Below is a small trained network, with its code and all its weights. Each question gives an input and a class and asks what happens when units are switched off, that is, made to give their printed mean instead of their output.

import numpy as np


def w(rows, s, z=0):
    codes = np.array(rows[::2]) - 128.0
    scale = np.full(codes.shape[1], s)
    scale[-1] = z or s
    return codes * scale


def norm(h):
    return h / np.sqrt((h * h).mean(-1, keepdims=True) + 1e-5)


def f(y):
    return y / 2 * (1 + np.tanh(0.7978845608 * (y + 0.044715 * y**3)))


def log_softmax(a):
    a = a - a.max(-1, keepdims=True)
    return a - np.log(np.exp(a).sum(-1, keepdims=True))


def net(x, mask):
    res = np.array(x, float).reshape(1, 5) / 4 @ E
    u = 0
    for l in range(2):
        y = f(norm(res) @ A[l][:, :-1].T + A[l][:, -1])
        res = res + np.where(mask[u : u + 7], y, B[l][:, -1]) @ B[l][:, :-1]
        u += 7
    return log_softmax(norm(res)[-1] @ U[:, :-1].T + U[:, -1])


A, B = {}, {}
E = w([
[121,223,186,97,210,77,25],'x0',
[23,81,112,45,156,116,83],'x1',
[171,166,244,105,146,34,42],'x2',
[62,168,64,242,80,132,181],'x3',
[33,189,152,95,249,253,124],'x4',
],0.0075)
A[0] = w([
[146,59,97,117,85,109,134,114],'L0N1',
[103,120,128,137,143,133,136,93],'L0N2',
[57,122,45,193,111,220,187,90],'L0N3',
[65,61,4,128,66,131,188,132],'L0N4',
[197,65,102,134,59,79,159,62],'L0N5',
[90,126,84,159,131,160,159,57],'L0N6',
[127,133,121,131,117,139,129,3],'L0N7',
],0.014,0.0038)
B[0] = w([
[162,92,87,159,204,62,77,181],'L0N1',
[213,173,128,203,148,150,73,130],'L0N2',
[75,224,152,187,89,233,208,243],'L0N3',
[61,46,48,79,205,166,12,250],'L0N4',
[216,122,153,107,72,84,166,220],'L0N5',
[140,139,135,186,141,189,149,167],'L0N6',
[220,118,98,100,115,214,120,117],'L0N7',
],0.011,0.012)
A[1] = w([
[246,76,161,143,66,35,181,38],'L1N1',
[113,172,215,112,176,121,102,89],'L1N2',
[209,114,139,129,54,125,121,197],'L1N3',
[239,144,110,110,195,62,189,200],'L1N4',
[119,163,155,37,159,108,178,251],'L1N5',
[76,168,95,172,76,234,219,184],'L1N6',
[122,195,224,98,195,114,100,95],'L1N7',
],0.013,0.0016)
B[1] = w([
[175,115,117,168,4,103,171,243],'L1N1',
[107,136,146,40,105,144,101,187],'L1N2',
[157,91,126,185,145,43,161,185],'L1N3',
[73,140,148,127,73,105,179,203],'L1N4',
[110,186,159,157,128,109,113,162],'L1N5',
[121,187,148,173,132,190,198,253],'L1N6',
[134,147,189,82,167,88,97,207],'L1N7',
],0.018,0.012)
U = w([
[134,45,26,108,191,143,90,7],'0',
[83,188,101,173,161,248,193,250],'1',
[167,99,115,147,39,49,185,168],'2',
[98,203,221,33,153,97,94,117],'3',
],0.012,0.0025)

Each question gives the input, the list of numbers given to net, and the class t.
The units are the neurons (one row each of A and B). Each row of codes is followed by its name. A weight is (code - 128) times the scale printed after its matrix; where a second scale follows, it is the last column's (A, B and U).
mask holds one flag per neuron, layer by layer. A switched-off neuron (its flag False) gives its mean, the last column of its row in B, instead of its output. The means were averaged over made-up inputs and are rounded, as every weight is.
A unit's drop is (log p(t) with every unit on - log p(t) with that unit switched off) / (log p(t) with every unit on - log p(t) with every unit switched off).
The circuit of an input: a set's keep is (log p(t) with only the set's units on - log p(t) with every unit switched off) / (log p(t) with every unit on - log p(t) with every unit switched off). Starting from the 12 units with the biggest drops (on a tie, the unit counted first), units are removed one at a time, each time the one whose removal leaves the highest keep (on an exact tie, the one counted first), for as long as the keep stays at least 0.8.
units of the circuit, in order: the units of the circuit, biggest drop first
k most important neurons: the k neurons with the biggest drops, biggest first
top k neurons in layer l: the k neurons of layer l with the biggest drops, biggest first
drop when u is switched off: that unit's drop, to one decimal
input [-4,1,2,4,-2], class 0: 2 most important neurons	[L0N4; L0N1]
input [6,-2,-8,-8,5], class 3: units of the circuit, in order	[L0N3]
input [-6,5,7,-2,3], class 3: 3 most important neurons	[L0N5; L0N3; L0N4]
input [8,0,-6,0,-1], class 3: top 3 neurons in layer 0	[L0N3; L0N4; L0N5]
input [0,-5,-5,4,-6], class 1: 3 most important neurons	[L0N3; L0N4; L1N1]
input [3,-4,0,-2,2], class 3: 2 most important neurons	[L0N5; L0N3]
input [-8,-1,-8,-1,-4], class 1: 2 most important neurons	[L0N3; L1N6]
input [6,5,-3,-2,-4], class 3: top 3 neurons in layer 0	[L0N5; L0N4; L0N3]
input [-6,-4,-6,1,-6], class 1: top 3 neurons in layer 0	[L0N3; L0N4; L0N6]
input [8,1,-5,1,1], class 3: 2 most important neurons	[L0N3; L1N7]
input [-6,-6,1,-7,4], class 2: 2 most important neurons	[L0N4; L0N3]
input [-4,6,4,1,-3], class 0: 2 most important neurons	[L0N4; L1N1]
input [-4,-3,-8,3,-8], class 1: drop when L0N4 is switched off	0.4
input [-2,2,-1,2,-4], class 0: units of the circuit, in order	[L0N4]
input [-3,4,3,2,-2], class 0: drop when L0N4 is switched off	0.7
input [6,0,-1,3,0], class 3: drop when L0N7 is switched off	0.0
